Below are the code and all the weights of a small trained network. Each question names an input and a class and asks about switching units off, where a switched-off unit gives its printed mean instead of its output.

import numpy as np


def w(rows, s, z=0):
    codes = np.array(rows[::2]) - 128.0
    scale = np.full(codes.shape[1], s)
    scale[-1] = z or s
    return codes * scale


def f(y):
    return y / 2 * (1 + np.tanh(0.7978845608 * (y + 0.044715 * y**3)))


def log_softmax(a):
    a = a - a.max(-1, keepdims=True)
    return a - np.log(np.exp(a).sum(-1, keepdims=True))


def net(x, mask):
    res = np.array(x, float).reshape(1, 4) / 4 @ E
    y = f(res @ A[0][:, :-1].T + A[0][:, -1])
    res = res + np.where(mask, y, B[0][:, -1]) @ B[0][:, :-1]
    return log_softmax(res[-1] @ U[:, :-1].T + U[:, -1])


A, B = {}, {}
E = w([
[143,151,109,88],'x0',
[253,107,68,244],'x1',
[127,128,128,126],'x2',
[104,203,167,167],'x3',
],0.0079)
A[0] = w([
[73,116,140,89,27],'neuron 1',
[115,1,89,81,192],'neuron 2',
[215,164,131,116,4],'neuron 3',
[18,115,245,4,52],'neuron 4',
[69,238,159,196,159],'neuron 5',
[168,147,83,139,60],'neuron 6',
],0.0098,0.0024)
B[0] = w([
[136,91,126,193,152],'neuron 1',
[52,250,131,90,172],'neuron 2',
[169,106,114,113,134],'neuron 3',
[201,117,214,142,250],'neuron 4',
[81,173,40,85,171],'neuron 5',
[114,49,150,163,139],'neuron 6',
],0.012,0.011)
U = w([
[251,44,247,235,7],'0',
[1,235,99,9,249],'1',
],0.0047,0.0019)

Each question gives the input, the list of numbers given to net, and the class t.
The units are the neurons (one row each of A and B). Each row of codes is followed by its name. A weight is (code - 128) times the scale printed after its matrix; where a second scale follows, it is the last column's (A, B and U).
mask holds one flag per neuron, in row order. A switched-off neuron (its flag False) gives its mean, the last column of its row in B, instead of its output. The means were averaged over made-up inputs and are rounded, as every weight is.
A unit's drop is (log p(t) with every unit on - log p(t) with that unit switched off) / (log p(t) with every unit on - log p(t) with every unit switched off).
The circuit of an input: a set's keep is (log p(t) with only the set's units on - log p(t) with every unit switched off) / (log p(t) with every unit on - log p(t) with every unit switched off). Starting from all 6 units, units are removed one at a time, each time the one whose removal leaves the highest keep (on an exact tie, the one counted first), for as long as the keep stays at least 0.8.
circuit, biggest first: the units of the circuit, biggest drop first
k most important neurons: the k neurons with the biggest drops, biggest first
drop when u is switched off: that unit's drop, to one decimal
input [-5,6,3,7], class 1: 2 most important neurons => (neuron 4; neuron 5)
input [-5,5,-5,6], class 1: 3 most important neurons => (neuron 4; neuron 5; neuron 1)
input [-2,2,0,-4], class 1: 3 most important neurons => (neuron 4; neuron 2; neuron 1)
input [-6,4,6,-7], class 1: circuit, biggest first => (neuron 2)
input [-1,-4,-3,-2], class 0: 2 most important neurons => (neuron 4; neuron 5)
input [5,4,-7,7], class 1: 3 most important neurons => (neuron 4; neuron 5; neuron 1)
input [-2,0,5,-4], class 1: 2 most important neurons => (neuron 4; neuron 2)
input [-8,5,-5,-8], class 1: 2 most important neurons => (neuron 2; neuron 4)
input [-5,1,3,7], class 1: 2 most important neurons => (neuron 5; neuron 4)
input [-5,-7,-5,-7], class 0: 3 most important neurons => (neuron 4; neuron 5; neuron 1)
input [-4,3,8,-5], class 1: 3 most important neurons => (neuron 4; neuron 2; neuron 1)
input [1,-7,0,-6], class 0: drop when neuron 1 is switched off => 0.1
input [3,-8,-7,2], class 0: drop when neuron 1 is switched off => 0.0
input [-4,-8,0,4], class 0: drop when neuron 4 is switched off => 1.0
